Here is a tiny trained network, its code and every weight. The questions are about switching its units off for an input and a class, where a switched-off unit gives its printed mean instead of its output.

import numpy as np


def w(rows, s, z=0):
    codes = np.array(rows[::2]) - 128.0
    scale = np.full(codes.shape[1], s)
    scale[-1] = z or s
    return codes * scale


def f(y):
    return np.maximum(y, 0)


def log_softmax(a):
    a = a - a.max(-1, keepdims=True)
    return a - np.log(np.exp(a).sum(-1, keepdims=True))


def net(x, mask):
    res = np.array(x, float).reshape(1, 8) / 4 @ E
    y = f(res @ A[0][:, :-1].T + A[0][:, -1])
    res = res + np.where(mask, y, B[0][:, -1]) @ B[0][:, :-1]
    return log_softmax(res[-1] @ U[:, :-1].T + U[:, -1])


A, B = {}, {}
E = w([
[158,110,128,126,159,91,92,172,104,137,219,190],'x0',
[125,129,130,126,126,124,129,131,131,130,127,127],'x1',
[92,100,149,70,127,147,110,104,143,147,115,210],'x2',
[170,150,205,167,139,132,64,130,162,124,92,142],'x3',
[131,146,135,95,214,87,126,107,103,127,103,99],'x4',
[130,166,132,94,99,162,81,155,60,211,118,88],'x5',
[183,73,84,151,148,116,150,100,184,253,114,128],'x6',
[127,39,148,133,81,76,88,98,97,118,118,87],'x7',
],0.014)
A[0] = w([
[109,235,122,115,189,184,183,161,158,125,139,171,28],'n1',
[75,152,137,142,74,183,164,104,150,98,31,63,42],'n2',
[126,174,160,72,110,181,86,170,51,205,123,84,51],'n3',
[152,160,211,180,135,149,35,133,162,110,70,141,50],'n4',
[110,60,142,134,90,66,79,100,95,107,114,91,55],'n5',
[127,162,142,70,248,46,142,89,71,113,90,102,59],'n6',
[109,123,119,188,1,180,143,178,137,113,165,169,60],'n7',
[104,106,152,171,167,100,193,93,182,42,146,156,6],'n8',
[68,108,72,91,127,139,172,109,78,110,150,114,73],'n9',
[107,65,179,108,95,69,108,72,87,105,125,107,41],'n10',
[169,183,120,188,113,111,158,181,103,100,155,65,30],'n11',
[70,172,166,110,95,147,112,160,82,33,149,125,57],'n12',
[96,158,137,139,114,105,115,144,111,109,116,142,23],'n13',
[54,109,48,72,97,117,206,141,94,133,167,112,64],'n14',
[148,123,137,127,145,89,74,207,108,122,242,163,19],'n15',
[97,155,128,124,100,147,98,139,70,163,124,113,40],'n16',
[59,113,167,24,119,163,105,93,136,145,100,237,22],'n17',
[101,135,133,100,160,127,96,140,109,88,120,110,63],'n18',
[99,149,136,89,107,153,136,82,172,127,76,85,32],'n19',
],0.012,0.011)
B[0] = w([
[145,109,103,146,84,230,115,198,56,138,85,134,209],'n1',
[84,103,123,89,212,87,154,114,63,135,140,189,230],'n2',
[167,74,74,122,66,98,76,88,168,61,119,179,230],'n3',
[195,187,180,52,129,121,162,179,158,126,192,108,221],'n4',
[130,157,86,150,128,218,143,196,105,127,105,127,210],'n5',
[49,165,178,150,97,160,61,71,159,154,152,134,205],'n6',
[44,169,181,143,97,157,59,71,141,154,150,125,219],'n7',
[174,63,63,99,60,97,56,90,155,68,114,166,202],'n8',
[190,168,190,119,132,117,139,162,134,120,186,142,197],'n9',
[139,126,108,145,101,199,124,174,85,135,96,139,201],'n10',
[105,118,125,153,139,89,146,130,110,104,109,16,182],'n11',
[162,105,87,157,146,114,163,111,200,220,113,131,248],'n12',
[164,100,134,129,140,143,129,130,136,140,121,146,142],'n13',
[192,166,190,86,145,123,116,161,170,126,126,117,225],'n14',
[89,111,142,83,214,92,193,94,50,128,86,195,214],'n15',
[142,94,103,131,109,123,118,115,151,64,120,158,171],'n16',
[104,142,103,196,157,76,168,127,122,91,130,1,213],'n17',
[116,108,140,149,98,128,158,116,148,162,147,129,164],'n18',
[91,109,120,96,157,95,163,134,93,143,129,176,175],'n19',
],0.012,0.016)
U = w([
[156,89,92,128,109,106,102,105,145,68,122,151,82],'0',
[111,104,134,108,176,101,151,112,78,139,121,164,82],'1',
[141,115,106,157,121,196,128,170,93,133,112,127,100],'2',
[178,136,184,107,138,114,133,151,150,117,151,121,90],'3',
[168,85,88,165,145,116,148,98,180,251,114,124,154],'4',
[78,130,168,152,116,144,90,87,140,138,142,128,170],'5',
[122,118,110,176,143,81,140,128,105,84,127,49,252],'6',
],0.016,0.014)

Each question gives the input, the list of numbers given to net, and the class t.
The units are the neurons (one row each of A and B). Each row of codes is followed by its name. A weight is (code - 128) times the scale printed after its matrix; where a second scale follows, it is the last column's (A, B and U).
mask holds one flag per neuron, in row order. A switched-off neuron (its flag False) gives its mean, the last column of its row in B, instead of its output. The means were averaged over made-up inputs and are rounded, as every weight is.
A unit's drop is (log p(t) with every unit on - log p(t) with that unit switched off) / (log p(t) with every unit on - log p(t) with every unit switched off).
The circuit of an input: a set's keep is (log p(t) with only the set's units on - log p(t) with every unit switched off) / (log p(t) with every unit on - log p(t) with every unit switched off). Starting from the 12 units with the biggest drops (on a tie, the unit counted first), units are removed one at a time, each time the one whose removal leaves the highest keep (on an exact tie, the one counted first), for as long as the keep stays at least 0.8.
circuit, biggest first: the units of the circuit, biggest drop first
unit that matters most: the unit with the biggest drop
k most important neurons: the k neurons with the biggest drops, biggest first
drop when u is switched off: that unit's drop, to one decimal
input [-5,-1,-7,1,-3,1,3,1], class 6: unit that matters most -> n11
input [2,7,4,-4,1,3,7,7], class 2: 3 most important neurons -> (n12 n5 n10)
input [-5,1,-1,-2,0,-3,-3,6], class 2: 3 most important neurons -> (n5 n10 n15)
input [-7,-8,-4,-7,0,2,4,6], class 1: 2 most important neurons -> (n2 n4)
input [7,1,6,1,5,-2,6,-3], class 1: 2 most important neurons -> (n12 n15)
input [4,-8,-1,-7,6,3,7,7], class 2: circuit, biggest first -> (n12 n5)
input [-2,7,-7,6,7,3,0,-1], class 5: 4 most important neurons -> (n6 n17 n14 n9)
input [2,-5,-3,-2,3,0,-3,-1], class 4: 2 most important neurons -> (n17 n7)
input [3,-5,-7,4,2,-7,4,3], class 0: 3 most important neurons -> (n8 n17 n12)
input [6,3,2,6,-6,4,0,6], class 1: 3 most important neurons -> (n15 n1 n6)
input [-7,-1,-1,-8,-2,7,-5,-2], class 3: 3 most important neurons -> (n14 n9 n8)
input [8,8,1,7,8,-2,-2,7], class 1: 3 most important neurons -> (n15 n7 n1)
input [6,4,0,-6,7,7,-7,3], class 0: 4 most important neurons -> (n3 n16 n7 n4)
input [-1,3,0,8,5,-7,4,-1], class 3: 2 most important neurons -> (n4 n3)
input [-4,2,-5,7,3,6,-8,6], class 4: circuit, biggest first -> (n12)
input [5,-4,7,8,-7,-6,-7,6], class 3: 4 most important neurons -> (n4 n3 n6 n1)
input [-7,1,-2,-8,-7,2,8,-5], class 3: 2 most important neurons -> (n14 n12)
input [0,-8,3,-8,-8,-1,8,-1], class 3: circuit, biggest first -> (n14 n12)
input [-5,2,-7,-4,2,3,-8,3], class 4: drop when n17 is switched off -> 0.1
input [-8,-3,4,2,-5,6,1,-7], class 1: drop when n3 is switched off -> 0.0
input [6,-1,8,-3,2,-8,3,-6], class 0: unit that matters most -> n8
input [-2,3,7,7,8,-4,-2,3], class 5: drop when n9 is switched off -> 0.3
input [2,-5,-3,-6,5,1,-6,2], class 3: drop when n7 is switched off -> 0.2
